Here is a tiny trained network, its code and every weight. The questions are about switching its units off for an input and a class, where a switched-off unit gives its printed mean instead of its output.

import numpy as np


def w(rows, s, z=0):
    codes = np.array(rows[::2]) - 128.0
    scale = np.full(codes.shape[1], s)
    scale[-1] = z or s
    return codes * scale


def norm(h):
    return h / np.sqrt((h * h).mean(-1, keepdims=True) + 1e-5)


def f(y):
    return y / 2 * (1 + np.tanh(0.7978845608 * (y + 0.044715 * y**3)))


def log_softmax(a):
    a = a - a.max(-1, keepdims=True)
    return a - np.log(np.exp(a).sum(-1, keepdims=True))


def net(x, mask):
    res = np.array(x, float).reshape(1, 8) / 4 @ E
    u = 0
    for l in range(4):
        y = f(norm(res) @ A[l][:, :-1].T + A[l][:, -1])
        res = res + np.where(mask[u : u + 10], y, B[l][:, -1]) @ B[l][:, :-1]
        u += 10
    return log_softmax(norm(res)[-1] @ U[:, :-1].T + U[:, -1])


A, B = {}, {}
E = w([
[126,128,129],'x0',
[128,128,127],'x1',
[127,127,127],'x2',
[41,99,101],'x3',
[76,200,200],'x4',
[156,248,2],'x5',
[128,131,127],'x6',
[127,126,125],'x7',
],0.01)
A[0] = w([
[211,164,174,80],'0.n1',
[116,130,113,28],'0.n2',
[142,145,147,37],'0.n3',
[254,105,83,108],'0.n4',
[111,31,216,253],'0.n5',
[69,41,145,160],'0.n6',
[137,129,142,29],'0.n7',
[70,168,191,92],'0.n8',
[129,215,220,188],'0.n9',
[111,215,59,112],'0.n10',
],0.0085,0.005)
B[0] = w([
[166,157,177,132],'0.n1',
[57,117,160,108],'0.n2',
[61,113,153,109],'0.n3',
[238,135,55,159],'0.n4',
[204,225,3,254],'0.n5',
[198,159,50,190],'0.n6',
[24,131,154,107],'0.n7',
[203,138,63,147],'0.n8',
[254,83,92,185],'0.n9',
[182,90,133,171],'0.n10',
],0.0044,0.0073)
A[1] = w([
[81,128,64,152],'1.n1',
[8,92,94,163],'1.n2',
[166,59,206,210],'1.n3',
[148,131,64,253],'1.n4',
[193,172,115,217],'1.n5',
[100,232,212,143],'1.n6',
[29,109,90,157],'1.n7',
[123,10,221,156],'1.n8',
[94,185,211,177],'1.n9',
[180,115,87,93],'1.n10',
],0.013,0.0029)
B[1] = w([
[131,157,182,196],'1.n1',
[229,144,197,192],'1.n2',
[100,174,98,180],'1.n3',
[78,110,186,255],'1.n4',
[51,100,193,245],'1.n5',
[123,11,80,172],'1.n6',
[178,101,189,184],'1.n7',
[66,245,105,169],'1.n8',
[175,63,42,150],'1.n9',
[95,108,141,198],'1.n10',
],0.012,0.0072)
A[2] = w([
[154,100,197,5],'2.n1',
[109,116,135,116],'2.n2',
[254,159,211,109],'2.n3',
[148,124,33,69],'2.n4',
[111,83,59,33],'2.n5',
[173,80,98,13],'2.n6',
[121,50,71,50],'2.n7',
[182,131,177,61],'2.n8',
[89,102,199,76],'2.n9',
[120,224,21,89],'2.n10',
],0.0097,0.0024)
B[2] = w([
[156,102,166,185],'2.n1',
[102,130,134,143],'2.n2',
[255,156,152,255],'2.n3',
[106,108,154,122],'2.n4',
[170,116,81,136],'2.n5',
[85,74,98,124],'2.n6',
[190,133,36,162],'2.n7',
[210,148,182,165],'2.n8',
[68,100,192,225],'2.n9',
[82,177,92,171],'2.n10',
],0.0082,0.0042)
A[3] = w([
[106,56,131,138],'3.n1',
[142,38,92,49],'3.n2',
[14,152,76,112],'3.n3',
[40,149,137,51],'3.n4',
[137,145,131,80],'3.n5',
[186,158,146,4],'3.n6',
[140,113,177,66],'3.n7',
[142,2,21,13],'3.n8',
[91,128,115,88],'3.n9',
[128,160,126,36],'3.n10',
],0.0078,0.0028)
B[3] = w([
[35,89,75,198],'3.n1',
[106,25,89,157],'3.n2',
[71,97,151,252],'3.n3',
[70,148,126,175],'3.n4',
[195,132,209,103],'3.n5',
[89,97,160,114],'3.n6',
[82,110,193,156],'3.n7',
[75,3,85,224],'3.n8',
[102,162,146,121],'3.n9',
[163,131,74,87],'3.n10',
],0.0049,0.0024)
U = w([
[204,152,158,146],'0',
[100,125,105,252],'1',
[55,250,54,101],'2',
[123,20,16,15],'3',
[117,113,128,116],'4',
[106,116,130,99],'5',
],0.012,0.0049)

Each question gives the input, the list of numbers given to net, and the class t.
The units are the neurons (one row each of A and B). Each row of codes is followed by its name. A weight is (code - 128) times the scale printed after its matrix; where a second scale follows, it is the last column's (A, B and U).
mask holds one flag per neuron, layer by layer. A switched-off neuron (its flag False) gives its mean, the last column of its row in B, instead of its output. The means were averaged over made-up inputs and are rounded, as every weight is.
A unit's drop is (log p(t) with every unit on - log p(t) with that unit switched off) / (log p(t) with every unit on - log p(t) with every unit switched off).
The circuit of an input: a set's keep is (log p(t) with only the set's units on - log p(t) with every unit switched off) / (log p(t) with every unit on - log p(t) with every unit switched off). Starting from the 12 units with the biggest drops (on a tie, the unit counted first), units are removed one at a time, each time the one whose removal leaves the highest keep (on an exact tie, the one counted first), for as long as the keep stays at least 0.8.
units of the circuit, in order: the units of the circuit, biggest drop first
most important unit: the unit with the biggest drop
top k neurons: the k neurons with the biggest drops, biggest first
drop of u: that unit's drop, to one decimal
input [-6,5,-2,-5,-2,-7,1,3], class 2: units of the circuit, in order => (1.n8; 1.n3)
input [1,7,2,5,4,-6,8,4], class 2: top 4 neurons => (1.n8; 1.n3; 0.n9; 0.n8)
input [-7,7,6,7,7,0,2,7], class 0: most important unit => 1.n2
input [-6,-5,0,-1,4,5,6,-5], class 4: units of the circuit, in order => (1.n5; 0.n5; 1.n6)
input [-4,-6,-3,-6,-6,7,5,-1], class 2: top 2 neurons => (1.n7; 1.n2)
input [0,-7,-6,-6,4,-7,-8,-4], class 2: top 3 neurons => (1.n8; 1.n3; 1.n2)
input [-1,1,-2,8,-7,-6,-4,6], class 0: top 3 neurons => (1.n2; 0.n9; 1.n6)
input [-3,-8,-4,7,-1,-7,7,-4], class 0: top 2 neurons => (1.n2; 0.n5)
input [7,7,8,8,1,8,4,-1], class 0: top 2 neurons => (0.n5; 1.n2)
input [-5,8,-1,6,2,6,6,4], class 0: top 2 neurons => (0.n5; 1.n2)
input [-1,-4,0,7,-7,-4,6,7], class 0: top 2 neurons => (1.n2; 0.n9)
input [8,2,-8,0,4,6,8,-8], class 1: top 2 neurons => (1.n5; 0.n5)
input [8,-2,2,5,8,-8,7,1], class 2: top 4 neurons => (1.n8; 1.n3; 0.n9; 2.n10)
input [2,-7,0,2,6,0,0,3], class 3: most important unit => 1.n6
input [5,7,-2,-6,3,-8,6,2], class 2: drop of 1.n8 => 0.9
input [-1,6,4,-2,8,-1,0,-7], class 3: drop of 1.n6 => 0.3
input [0,2,-3,-2,-8,-5,0,5], class 3: drop of 0.n5 => 0.6
